Below is a small trained network, with its code and all its weights. Each question gives an input and a class and asks what happens when units are switched off, that is, made to give their printed mean instead of their output.

import numpy as np


def w(rows, s, z=0):
    codes = np.array(rows[::2]) - 128.0
    scale = np.full(codes.shape[1], s)
    scale[-1] = z or s
    return codes * scale


def f(y):
    return np.maximum(y, 0)


def log_softmax(a):
    a = a - a.max(-1, keepdims=True)
    return a - np.log(np.exp(a).sum(-1, keepdims=True))


def net(x, mask):
    res = np.array(x, float).reshape(1, 8) / 4 @ E
    y = f(res @ A[0][:, :-1].T + A[0][:, -1])
    res = res + np.where(mask, y, B[0][:, -1]) @ B[0][:, :-1]
    return log_softmax(res[-1] @ U[:, :-1].T + U[:, -1])


A, B = {}, {}
E = w([
[115,129,124,124,115,129,129,133,116,125],'x0',
[142,129,124,137,135,127,144,110,135,138],'x1',
[138,145,132,162,57,84,66,63,174,76],'x2',
[46,64,53,82,181,125,131,88,191,82],'x3',
[108,129,119,124,107,126,135,132,106,121],'x4',
[104,3,159,172,98,153,105,115,111,167],'x5',
[40,148,143,205,134,83,169,173,179,138],'x6',
[96,146,80,133,154,89,55,113,86,214],'x7',
],0.013)
A[0] = w([
[84,103,65,91,142,136,130,105,170,90,90],'neuron 0',
[118,119,121,95,175,180,177,168,97,162,47],'neuron 1',
[145,131,176,112,116,174,185,149,160,45,102],'neuron 2',
[103,154,94,139,161,99,79,96,96,189,3],'neuron 3',
[151,97,131,78,125,151,114,74,96,125,90],'neuron 4',
[129,134,128,149,87,98,75,76,151,85,94],'neuron 5',
[133,88,186,117,111,148,152,142,147,72,112],'neuron 6',
[101,128,104,125,147,92,60,117,110,199,97],'neuron 7',
[137,133,121,146,89,89,89,91,156,82,93],'neuron 8',
[116,147,97,133,134,117,84,116,108,175,50],'neuron 9',
[176,130,121,52,109,172,101,76,94,118,73],'neuron 10',
[117,109,126,105,189,164,162,169,101,143,71],'neuron 11',
[101,114,94,79,161,114,155,103,150,109,90],'neuron 12',
[103,151,144,127,123,75,161,134,146,134,88],'neuron 13',
[120,39,165,158,106,123,112,111,114,169,34],'neuron 14',
[86,80,77,114,159,151,116,97,159,99,76],'neuron 15',
[166,121,109,79,134,159,102,94,89,123,56],'neuron 16',
[177,184,193,159,68,139,141,153,82,170,113],'neuron 17',
[135,83,146,149,103,167,151,132,138,105,81],'neuron 18',
[74,143,139,177,140,99,144,147,160,151,89],'neuron 19',
[153,251,91,73,157,87,150,146,144,84,46],'neuron 20',
[76,142,135,204,117,104,158,170,168,142,70],'neuron 21',
[148,116,170,98,113,132,170,116,148,114,72],'neuron 22',
],0.014,0.0037)
B[0] = w([
[155,173,148,180,162,122,66,153,87,144,230],'neuron 0',
[162,116,180,95,50,76,184,164,152,186,218],'neuron 1',
[87,198,67,88,169,107,166,43,80,115,230],'neuron 2',
[106,157,79,96,155,103,158,78,88,112,206],'neuron 3',
[140,91,109,142,150,130,139,167,166,77,201],'neuron 4',
[172,111,196,73,53,45,201,158,189,210,195],'neuron 5',
[96,168,79,105,154,124,139,70,90,120,202],'neuron 6',
[67,175,93,94,166,139,184,56,83,116,219],'neuron 7',
[129,136,173,105,68,65,194,156,138,186,189],'neuron 8',
[86,171,104,98,173,131,166,86,77,100,183],'neuron 9',
[148,59,99,136,185,113,133,180,167,60,230],'neuron 10',
[145,130,175,110,71,72,207,148,152,196,210],'neuron 11',
[161,160,171,201,136,111,89,165,53,142,204],'neuron 12',
[154,90,95,121,158,133,136,143,149,104,167],'neuron 13',
[96,75,121,144,49,246,83,86,107,157,216],'neuron 14',
[176,183,175,217,148,132,68,134,120,143,231],'neuron 15',
[155,99,102,107,192,126,149,172,187,91,205],'neuron 16',
[189,191,169,215,171,103,49,163,87,130,254],'neuron 17',
[53,142,106,117,117,175,144,76,131,133,182],'neuron 18',
[155,81,115,94,145,129,131,181,169,35,202],'neuron 19',
[45,49,116,138,42,254,72,89,157,177,245],'neuron 20',
[165,74,96,107,199,139,133,177,168,65,215],'neuron 21',
[106,172,110,124,139,126,140,97,120,108,174],'neuron 22',
],0.0097,0.017)
U = w([
[157,205,179,220,132,92,62,177,82,127,111],'0',
[90,197,86,62,136,100,194,52,88,85,106],'1',
[143,37,112,95,148,108,155,218,168,5,84],'2',
[138,118,195,65,40,37,211,173,145,213,74],'3',
[80,48,129,136,45,237,89,98,126,166,253],'4',
],0.011,0.0031)

Each question gives the input, the list of numbers given to net, and the class t.
The units are the neurons (one row each of A and B). Each row of codes is followed by its name. A weight is (code - 128) times the scale printed after its matrix; where a second scale follows, it is the last column's (A, B and U).
mask holds one flag per neuron, in row order. A switched-off neuron (its flag False) gives its mean, the last column of its row in B, instead of its output. The means were averaged over made-up inputs and are rounded, as every weight is.
A unit's drop is (log p(t) with every unit on - log p(t) with that unit switched off) / (log p(t) with every unit on - log p(t) with every unit switched off).
The circuit of an input: a set's keep is (log p(t) with only the set's units on - log p(t) with every unit switched off) / (log p(t) with every unit on - log p(t) with every unit switched off). Starting from the 12 units with the biggest drops (on a tie, the unit counted first), units are removed one at a time, each time the one whose removal leaves the highest keep (on an exact tie, the one counted first), for as long as the keep stays at least 0.8.
units of the circuit, in order: the units of the circuit, biggest drop first
top k neurons: the k neurons with the biggest drops, biggest first
drop of u: that unit's drop, to one decimal
input [-2,6,0,5,3,-8,-2,1], class 4: units of the circuit, in order	[neuron 20]
input [1,-2,7,-6,-4,-2,-3,5], class 3: top 3 neurons	[neuron 5; neuron 8; neuron 15]
input [7,-2,-8,8,-7,5,-7,6], class 0: top 2 neurons	[neuron 15; neuron 0]
input [-4,2,8,-7,4,4,-8,8], class 1: top 3 neurons	[neuron 7; neuron 9; neuron 3]
input [1,2,8,-2,8,-8,-3,3], class 3: top 3 neurons	[neuron 5; neuron 8; neuron 14]
input [0,-7,-1,-2,-3,-2,8,-8], class 1: top 2 neurons	[neuron 2; neuron 6]
input [3,4,-1,-4,1,8,-1,7], class 4: top 4 neurons	[neuron 14; neuron 2; neuron 6; neuron 22]
input [4,6,8,3,-7,8,0,5], class 3: top 3 neurons	[neuron 5; neuron 8; neuron 20]
input [-7,3,-8,2,3,-3,-6,-6], class 3: top 2 neurons	[neuron 1; neuron 11]
input [-8,-8,7,3,1,7,4,4], class 3: top 3 neurons	[neuron 5; neuron 8; neuron 20]
input [7,-8,-2,2,2,-2,-3,-1], class 2: top 2 neurons	[neuron 17; neuron 14]
input [-5,-1,8,-2,-2,-8,1,8], class 1: top 2 neurons	[neuron 7; neuron 3]
input [1,-2,-8,7,-8,2,-5,-6], class 3: drop of neuron 11	1.2
input [-5,-6,3,-5,-8,-5,-6,-1], class 2: drop of neuron 16	0.2
input [0,-2,0,-6,6,-7,-4,5], class 4: drop of neuron 9	0.0
input [5,4,-6,7,8,-5,-2,0], class 0: units of the circuit, in order	[neuron 12]
